Below is a small trained network, with its code and all its weights. Each question gives an input and a class and asks what happens when units are switched off, that is, made to give their printed mean instead of their output.

import numpy as np


def w(rows, s, z=0):
    codes = np.array(rows[::2]) - 128.0
    scale = np.full(codes.shape[1], s)
    scale[-1] = z or s
    return codes * scale


def f(y):
    return np.maximum(y, 0)


def log_softmax(a):
    a = a - a.max(-1, keepdims=True)
    return a - np.log(np.exp(a).sum(-1, keepdims=True))


def net(x, mask):
    res = np.array(x, float).reshape(1, 2) / 4 @ E
    y = f(res @ A[0][:, :-1].T + A[0][:, -1])
    res = res + np.where(mask, y, B[0][:, -1]) @ B[0][:, :-1]
    return log_softmax(res[-1] @ U[:, :-1].T + U[:, -1])


A, B = {}, {}
E = w([
[100,235,183,18,195,170,64,111,62,246],'x0',
[158,237,153,90,213,177,254,200,19,71],'x1',
],0.01)
A[0] = w([
[144,189,160,138,168,131,156,185,98,38,94],'N1',
[67,104,116,125,97,74,27,96,208,164,83],'N2',
[209,75,91,162,106,113,185,121,192,2,129],'N3',
[110,155,190,33,185,172,77,93,105,221,114],'N4',
[188,92,113,162,87,84,185,162,160,10,76],'N5',
[168,125,131,136,183,151,172,154,117,135,116],'N6',
[175,163,142,102,164,163,181,225,94,90,86],'N7',
[171,170,96,125,184,158,153,207,88,60,160],'N8',
[98,115,123,151,131,110,66,74,198,137,122],'N9',
[127,129,110,122,109,92,133,100,132,120,249],'N10',
],0.0094,0.016)
B[0] = w([
[145,113,104,104,101,145,85,95,150,78,192],'N1',
[132,74,93,104,114,147,96,99,134,65,230],'N2',
[101,164,102,176,164,128,118,142,129,115,248],'N3',
[80,140,124,165,175,127,95,145,138,117,242],'N4',
[104,127,85,114,181,131,108,132,114,131,210],'N5',
[145,122,139,132,122,127,92,122,152,85,165],'N6',
[144,91,96,108,106,120,104,103,139,81,200],'N7',
[154,114,136,152,97,112,130,117,138,103,225],'N8',
[150,103,98,86,106,147,113,115,143,116,209],'N9',
[159,187,254,129,92,124,177,167,177,160,252],'N10',
],0.017,0.016)
U = w([
[179,87,89,99,39,141,96,68,151,93,92],'0',
[50,158,91,164,253,133,109,143,145,125,113],'1',
[172,183,204,140,34,123,177,168,156,153,254],'2',
[148,126,100,107,135,148,139,138,108,146,105],'3',
[113,135,113,105,124,104,161,107,133,150,93],'4',
[135,131,81,120,119,141,129,136,93,145,97],'5',
],0.016,0.0074)

Each question gives the input, the list of numbers given to net, and the class t.
The units are the neurons (one row each of A and B). Each row of codes is followed by its name. A weight is (code - 128) times the scale printed after its matrix; where a second scale follows, it is the last column's (A, B and U).
mask holds one flag per neuron, in row order. A switched-off neuron (its flag False) gives its mean, the last column of its row in B, instead of its output. The means were averaged over made-up inputs and are rounded, as every weight is.
A unit's drop is (log p(t) with every unit on - log p(t) with that unit switched off) / (log p(t) with every unit on - log p(t) with every unit switched off).
The circuit of an input: a set's keep is (log p(t) with only the set's units on - log p(t) with every unit switched off) / (log p(t) with every unit on - log p(t) with every unit switched off). Starting from all 10 units, units are removed one at a time, each time the one whose removal leaves the highest keep (on an exact tie, the one counted first), for as long as the keep stays at least 0.8.
units of the circuit, in order: the units of the circuit, biggest drop first
most important unit: the unit with the biggest drop
top k neurons: the k neurons with the biggest drops, biggest first
drop of u: that unit's drop, to one decimal
input [-3,2], class 2: top 2 neurons : (N4; N2)
input [8,-6], class 1: units of the circuit, in order : (N4)
input [-5,4], class 1: top 4 neurons : (N3; N5; N2; N9)
input [4,5], class 0: top 2 neurons : (N3; N7)
input [-4,-2], class 1: top 3 neurons : (N3; N5; N8)
input [-6,4], class 1: top 2 neurons : (N3; N5)
input [-2,3], class 2: top 2 neurons : (N2; N9)
input [2,-3], class 2: top 2 neurons : (N7; N1)
input [-5,3], class 1: top 2 neurons : (N5; N3)
input [6,6], class 0: top 2 neurons : (N7; N3)
input [-4,-1], class 1: top 2 neurons : (N3; N5)
input [0,-3], class 2: top 2 neurons : (N7; N1)
input [-1,3], class 2: top 2 neurons : (N2; N9)
input [-3,-1], class 2: most important unit : N4
input [4,4], class 0: drop of N10 : 0.7
input [3,-2], class 2: drop of N3 : 0.6
input [-6,-5], class 1: drop of N3 : 1.1
